Each row has a class, written after it.
[ 27   0   4  26  -1 -21   1  -4  21 -14 -20  -5  -7  11  17  -5  -3 -25
   3  -2  35 -18   9  -4 -29  -2  17  -7  23 -10 -11 -20   3  -9  16  -7
 -16 -15]
J742
[-15   5   2   0 -24   4  19   0   5  38  -6 -14 -18   0 -13   5   3 -11
  -5   7 -15  14   0  -9  -1 -10  21  28  24   2   5  25 -10  11 -40 -21
  44 -19]
J852
[  8  12 -55   8  -5  11  27  -4 -27 -37 -16 -21   2   0 -33   3  37  10
   9  13   1  22  13 -20 -17 -28 -22 -24   5  -2   3  32 -26  25 -15  19
  -1  17]
J948
[-38  17 -47   1 -28 -11 -12  -4 -19 -15 -17 -34 -63  -4 -57  -4  30  -8
  17  54  -4  36  -3 -25  -4  31 -13 -38  11 -10 -73  18  -8 103  26 -21
 -42  -4]
J308
[ 13   0 -33  21 -11   4  10   5 -15  -2 -12  -1   5  19 -22 -10  20 -26
   9  -5  -1  31  10 -10  16 -24 -11 -12  20  -8  14  28 -12  -5 -24  22
  10   5]
J106
[  6   5 -10   9  -5 -17  10  -1  -5  -3 -33  -5   7  -7  -3  37   1 -30
  23  15  16  -8 -10  -6  22  13  17   1 -25   2 -14 -17   0  18  -7  -7
   7   2]
J609
[  4  22  20   8 -30  -4  23 -14 -11  47  35 -25   5  15  14 -12  -3   7
  13  15   1   8  14  -3 -19  -4  23  18  23  15   2  16 -27   0 -21  -3
  20  -9]
J591
[-15 -15  39   4  16 -10 -26  -6   9  -5 -49  32   5  26  -9  17  17 -25
  21   5  -4   4 -33   9  -3  16 -23 -12  14   4 -19 -15 -12 -27  -4  33
 -16  -4]
J68
[  1  11  62   6  11   9  10  -8  14  41 -43   7  58   5  38   3  19 -26
  26  21   7  -2  -3   4   7  13 -27  -1  15 -13  56  11 -19 -43   2  59
   2 -30]
J308
[ -7  24   5  -6 -15  11  12 -24  -8  46 -10 -14   6  -8  19   8 -24   0
  11  18 -15  18   7   0 -20 -17  33  25   9   4  14  20 -24  -7 -28  12
  24   0]
J27
[-20  -4   2  26  15  12   1 -11  -6  -8 -34 -23 -24 -19  43  35 -18 -36
  16   8   3  34   1  11   0  12  -3  -6  49 -27   9   9  -5 -67  -3  60
   0  15]
J609
[ 13  27  -5   6 -12  10  25   4 -30 -11 -14 -19 -10  21 -16   2  20   0
   3  16   7   7  22 -29   2  -2  -1 -12  16 -10  -4   3 -37  27 -32   1
   0  -2]
J852
[-15  17  42  12   9   4   8  -3 -15  18 -63  -7   9  17  -1  -2  15 -28
  12  16  -6  -4 -20 -14  -4   1  -6   5  19  -7  -2  -9 -41 -35 -22  21
   0 -15]
J852
[  3 -14  17 -15 -12  -1   8  -6   7 -15 -66  -1  76   7 -17   7 -34   5
  23   0  -7 -10   5  10  -1 -13  46  20  -3   2  -2 -16 -13 -14   0 -69
  17  18]
J27
[-48 -13  31 -42  -9 -30  52  42 -20  75   8   6 -43  38  13   2  60 -14
  11  10   5  17 -25 -38  10 -18  -5  30 -27 -14 -19   6  27  36  -3  19
  71 -19]
J742
[ 31   8  -2  11  -7  -7  15 -18  -8  10 -35   3 -20  41  -9 -20 -31 -64
  45 -16 -20  24  26 -25  -3 -21  25  29  31 -21 -35  14  -2 -28 -31  22
  19   2]
J106
[ -3  21 -16   7 -24 -18  10  16   0  -8 -39 -12 -15  14 -44   4  40 -28
   7  45 -20  34   0 -28  -5  -6 -20  -5  13   4 -30  -4 -30  53 -16 -18
  26  10]
J27
[  5   4  40  -2  13   8   1  -5   1 -41 -37  -3   9 -14   3   8  16 -12
   2  15  26 -22 -25   8 -16   5 -16   2 -13  -8  11  -2 -21 -10   8  38
 -27 -10]
J27
[  7  12 -29  11   4 -12   8   7 -22   1 -40  11 -24  14 -24  24  15  -4
   5  12 -14   6   3 -25  -2 -20 -23 -29  -7  -6  -4   6  -9  -5 -16   7
  -6  -2]
J742
[  4  -6  -3  15  38 -15 -24 -46 -17 -33 -32   4 -11  30 -27 -30   2 -13
  31 -20  36   6  -5  -4 -22 -13 -32 -54  -7 -17  -8  -7 -11 -45  14 -10
 -12  21]
J591
[ -1  16 -12  19  -9  -8   4   5  -3  33 -23 -16  29  -5  15  18   4  -9
   3  24   1  -2   7 -13   8   6  -2   3 -23  12 -22  -6 -12  17  12  -5
   7  14]
J591
[  7 -19  20  -6  -1 -22 -16  -6  -1   0 -34 -11   3  23  17  -2 -17  -3
  13  18  33  -8  10   4 -24   3  21  -7  23   4  -3 -10 -10 -10   8 -36
 -34 -17]
J591
[ 14 -16  12  13  -7  -3  -1 -21 -12   2 -34 -19   9  10   1 -15 -13 -12
  27  12  35   3  19 -13 -20  -4  12 -25  32  -4 -17 -11   0  -7  34 -18
 -39 -11]
J591
[  0  16  48   4   3   1   4   5   0  12 -24   3  16  -5 -16  10  34  -4
  12  -5  -4 -22 -10   8 -18 -16 -17   1  26 -15   3 -21 -29 -20 -14  23
 -13 -12]
J742
[-23 -24  41 -75 -20  24  55 -27 -19  37 -38 -18 -11  10 -16  66  15   3
  48  -3 -44  35  -9 -21  20   0  51  24 -12 -24  20  14   8  16 -31  19
  24 -12]
J534
[ -9  31 -12   8 -35  -7  -4  -7 -18  44  33  -3   4 -10   5 -13 -20 -46
  18  13 -21  44 -19 -19   1 -23  -7  11  15  14   1  39 -29 -21 -27   5
  28   1]
J308
[-10  57 -54  17  50   1 -15 -25   6  29  17 -48 -89  36  64 -31  19  11
  -5  -8  39  57  81  37 -48 -30  47   7  13 -16  10   7 -54  -3 -31  35
  34 -25]
J609
[  4  35  -1  13   6   4  20   7 -18   7 -41 -22  -3  42  -2 -21  24   2
  22  30 -10  20  39 -12 -18  12  25   0  25 -10   2  15 -43   3 -27  22
  22  -2]
J534
[ 33  68  -8  87  15  10   2  58 -33  30   0  35   2   7  15  43  26  61
 -19  19 -65 -55 -46 -25 -11  33 -13 -26 -43  30 -43 -37 -28 -43 -18  79
  45  93]
J609
[  3  33 -24   2   3  12  23 -18 -14 -12 -63 -17  -4  36 -24   3  32  13
   1  26 -25   7  24 -10 -10   2 -10  16 -20  14 -23  20 -51  40 -30  18
  12   5]
J591
[  2  18 -12  14   8 -10   0   5   3  17  14   6   0 -11 -25   1  18   4
  -9 -15 -26 -10 -17 -13  25  14 -12 -25 -51  14 -31 -24  -4  32   0 -29
  -3  -6]
J742
[ 14  -7  -2  11   2  -2   1 -19   3 -27 -32 -16   5  -2  10 -11 -29  -3
   8  10  30  -8  18  -3 -18   1  14  -8  -3  -4  -3   9  -4  -9  11 -22
 -13   3]
J591
[ -9   5  18   2 -20 -10  17  -8   7  40 -20 -10  10 -13  12  12 -22   0
  14  33   6  11  -1 -16 -15  -5  49   8  16   5  11   4  -9   0 -22 -27
  31   2]
J852
[  5  11 -16   1   6   7  15  26   7 -38 -54  -8 -12  21 -19   5  26  -1
   2  24 -23  28  32   0  15  12  -7  -1  -2 -11  -6   4 -16  30   9   6
  -5  -2]
J609
[ -1   3  55   1   2   8  -4   4 -10  -9 -26  -1  -7 -14   3  16   8   4
 -10   8  23 -17 -17  20   0   1   1 -10  -3  -1  14 -14 -35  -9  -4  26
 -31  -1]
J591
[-13   3  57  -7 -20  13   6   1  -8   8 -15  -8 -22 -35  11  41   2 -11
  -2  38 -15   9 -18   2  -6   6  -2  -4  44  -2  17  -5 -15 -36  29  63
 -35   0]
J534
[ -6  26  55 -26  16  34 -22 -13 -47  26 -13 -25 -31 -15  36 -24  -3 -32
  -8 -10  12 -27 -10   4  -8 -32 -12  -3  33 -39  33 -33 -38 -67 -33  33
 -13 -21]
J106
[ 34   8  -1  16 -11 -24 -29   1   3  25 -19  -8   0   9  33   2 -11 -42
   2   5  16   1 -27 -20 -40  -5  11   6   8  18  -4  17 -22 -13  -5  -2
 -29  -6]
J591
[-19  -2  28  18  20  -7  13  11   6  -2 -58  -8  30  -5  25   4  28 -10
  -3  12  19  -7 -17   6 -15  -6 -12   0  10   3  14   1 -27 -38   6  27
  -4 -16]
J742
[ 39  32 -14  -7  -5  -2   8  -5 -13   3   4  -8  -3  -4  18   5 -17  -2
   0  25   8  -7  33 -27  11  26  10  -6 -34   7 -10  -1  -8  56 -13  -1
  -2  19]
J591
[ 22 -11  37  44 -31   2 -16  -8  19   5 -27   6 -21  -8 -21   5 -36   8
   4 -34  32 -44 -26  32 -66 -36  76  36   4   7 -39  10 -23  -6  -2 -15
 -51 -19]
J591
[ 27  21 -24 -11   3  31  56 -11  -3 -37 -29 -14  -9  48 -13 -19  47  -2
  -8  -3 -36   9  24 -11  -8 -10 -12  30  17  -9  22  22 -27  10 -47  57
  49   6]
J948
[ -8   4  45  -3  -2  15  -4  10 -20   1 -36  14  22  -9  -7  -2  11 -13
   8  22  10  -6 -23 -16  -8  -4 -21  -6  11  -8  11   7 -24  -9  -8  17
 -14  -5]
J852
[ 21  -3  10   5   5  -7  -8   6   9 -27 -33  -5 -13  -2  18  -3 -16 -22
   4  22  35  -6   9 -14 -26  -7  23   0  22 -13  -2 -17  -3 -12   6  -5
 -31 -13]
J852
[ -5   3 -14 -17  -4  -8  11 -17 -13 -25 -33   7 -31  27 -22   3   5 -13
  21  44  10  20  15 -21  -2  -1  -2 -21  18 -17  -1 -16  -7  26 -37  16
 -12   4]
J68
[  1   4  52   4  -3   3   2  -2 -13  17 -42   1  29  -7  -3   2  13 -13
  12  15  23 -11 -13  -2  -8  -9 -14  -5   4  -1  15   0 -37  -3 -13  20
 -26  -5]
J591
[-40  -8  27   3  -3  10  18 -16  -6  -3 -83  -5  13 -52 -11  45  12  -8
   4  45  11   5 -18  13   6  -9  -7 -19  31  -7  13 -11  -6 -21  35  49
 -18  10]
J742
[ 31 -53  18 -15 -17  32  -3 -39  -4  -9 -20  31  16   1  18  11 -50  11
  35  -5  29  13  42 -17 -20 -26  23 -23  21 -17 -13 -12  35  13  34 -15
 -16   7]
J106
[  2  16 -17 -15   6 -30   2  15  15  31  -8  -3   7   2  16  14  19 -14
 -10  22 -24  -2  -1 -13  11   9 -10  11 -29  21 -20 -13   7  25  31  -3
  22  10]
J948
[ 17  -4 -11 -10   7 -24  -8 -10   1 -11  -9   0 -13   8  10  -9  -6 -15
   5  20   5   2  -8  -8 -34 -22  -2  -2  10  20   2   0  -8 -21  11   1
 -24 -16]
J948
[  4  29  -4  26 -43 -10  -3  11 -25  34 -17   7  -6  13   3   4   4 -30
  -6  35   6  -2 -31 -15  -4  -6  10   1   8  28 -13  10 -31   8   3  13
  18   0]
J308
[  5 -12  -8  45 -17  23 -62  18   0  91  34  34  13  16  64  16 -10  27
   6  -2  39  19  -9  29 -45  -1  58 -40  41  -9  48  23   2 -11 -27  28
 -11 -14]
J68
[ 26   1 -23  40 -15  23  12   3 -14 -19 -76   8   2  32 -28   0  28 -38
   4   6 -17  49  -7 -23  16  -5  -5 -41  16   3  21   8 -38  10 -30   1
  20   1]
J609
[ -4   2  49  -9  -2   4  11   4  -9 -15 -54 -13 -10 -13   0  15  10 -20
  13  15   1   2 -28 -11   0  10  -6 -14  14 -11  10  10 -23 -22   8  28
 -26 -10]
J308
[ 50  31 -14  17  -2  -9 -37   4 -35 -11 -14  -5 -57   0   2  26  -7 -21
   9  -9  34 -21   5   4 -42 -16  18 -14  35   0 -15   9 -21 -19   4  20
 -37  -3]
J609
[ -7  13   6  23 -35 -13   6  -3  -1  69 -49  -5  44  35  13   3  -6 -43
  13  27  -6  10 -14   2  -1  -9  37  32  10  20  -7   0 -22  -7  15  -7
  15 -27]
J27
[  0  19  11  18 -23 -10  22  -7   1  44  16  -1  11  12  17 -12  -8  -8
  -4  -3  -7  21  10  -7  -6  -6  16   8  14  16   4  24 -28   9 -17  -6
  23 -10]
J742
[ 20  31  -2 -10  12 -13  -6  23 -45   7 -58   6 -11  27 -41 -19  39 -38
  12  -1 -11   6 -15 -23  -1 -27  -2 -18  26   1 -17 -28 -40  -8 -22  16
 -20   6]
J742
[  6  18 -10  13  -6   6  20   8 -17  -7  -1  16 -20 -13 -32  -2  21  -6
 -12  11  -1  14  17 -19  27  -3 -22 -27 -12   5 -17 -10 -19  60 -26   9
   7   5]
J742
[ -3   8 -19 -15  -8  -7  30 -35 -10  15  -6 -26 -26  14 -24  22  22 -22
  25   3 -17  25  14 -30 -19 -22 -24  30  21   1 -18  24 -32  37 -91  -1
  23 -20]
J27
[ -2   3 -34  11   0  -6   9  23 -10  -2  -3 -11  -8 -22  -2  -4  17 -24
 -13  34   7  16  16 -19  31  11 -36   9 -19  34 -40  13  -3  47   3  10
   2  -9]
J591
[  2   3  11   1 -24  16   8 -13   5  38  10   9  23   5  12   8 -10  12
   6  -1   7   8   2  -6 -18 -11  30  13   8  -6  16  17  -3  14  -5   4
  14   8]
J852
[  3  14  18  26 -26  12   0  -3  30  39   1  -2  43  22  27  -7  -5  10
  11  12  -6  -5   0   3 -34  13  48  30   3   4  -2  13 -14   6  -6 -28
  48 -15]
J852
[ 11  -2 -17  18  -2  -9  12   6  -2   2 -13  -1  13 -10  -2  -4 -12 -27
  -1  19   7  -4  -2 -14  28  21   4   1  -9  14 -22 -12  17  20  11   3
  -6   3]
J27
[ 18  45   1  24  12 -25  -9  13  -5  10 -54 -34  12  16   8 -12  23 -10
  16  53  19 -31  13  -5 -27  22  53 -10  24   2 -20 -62 -31  -8  22   9
 -29   4]
J534
[-23   4 -73  95 -14 -46  52 -28  18  56 -42  16 114  21 -20  24 -35  47
  20  54  24 -32  32   4 -13 -14  15  33  10  17  -2   8 -21  29 -65  51
 -67  69]
J591
[ 18  -5  15   4  10 -23   1  12  33   0 -30  -8  -8 -13  50 -13 -32  -3
  -3  11  35  -2  32 -13 -28   2  43 -16  -7 -14   3  -9  15   5  31 -48
   5 -11]
J742
[ -8 -11  23  -4  16  39 -27  -5 -39   3 -75  -7 -18 -42  51  43  -4 -34
 -19 -23  52   9  -7   2  10 -20 -19 -34  14 -15  30  19 -42 -23 -22  27
   0  -7]
J308
[ 13  20   5  -5  -5   4  34  15 -18  -8 -24 -23 -21  26   1   8  25  -2
  13  27  -6  19  25 -42 -11   7   0   3  15  -8 -11  21 -31  30 -35  12
  -2 -17]
J852
[ -1  -6  54  -1   6  12  -8 -20  -1   0 -55   8   9 -13   8  11   8 -25
  23  12  14   9 -10   5 -18   8  -2 -24  24 -12  14   6 -25   0  -7  26
   8  -3]
J948
[-11  18  44   5  -6 -28   5  -7  22  51 -24   8  20  20   2 -19   7   0
   8   7 -12  -8 -11   0 -34   4  22  19   9  15 -11   4 -29  13 -16 -26
  26  -9]
J742
[-11  -3  -5  -4   5 -14   1  11  25   7   1 -12  -1 -37  -2   4  26 -20
   6  21   3  20  -7  -9   8  18 -17   3  -6   4 -16  -3  16  46  22   1
 -11   0]
J609
[ 27  26  49  25 -10  -3 -34   3 -38  -3 -44 -15 -32 -23  44  -6 -68 -16
  11  54  40  -7 -13 -20 -37  28  68 -51  17  12 -10   4 -32 -32  46 -13
 -80 -33]
J852
[-16   7   5 -18 -25 -37  11 -18  32  66  59   7 -66  10  29  18 -14 -20
 -24  11   3  -7  16 -11 -12 -11  -8  41  17 -24 -36 -47  29  63  24  42
 -69  -6]
J742
[  8  23 -17  -6   5  13  34  18 -23   6  -5  -4  -6  21  -5  -2  24   7
   5  31 -26  25  27 -22  25  11 -15   0 -16   1   3  16 -10  30 -20  40
  14  -5]
J27
[  6  17   6  -1   0  25   6  -7 -25 -15 -42  -2 -40  20 -21  -4  36 -38
   8   7 -11  23   0 -28   6  11 -11 -14   0 -16 -21  -5 -29  32 -20  36
  14  -1]
J534
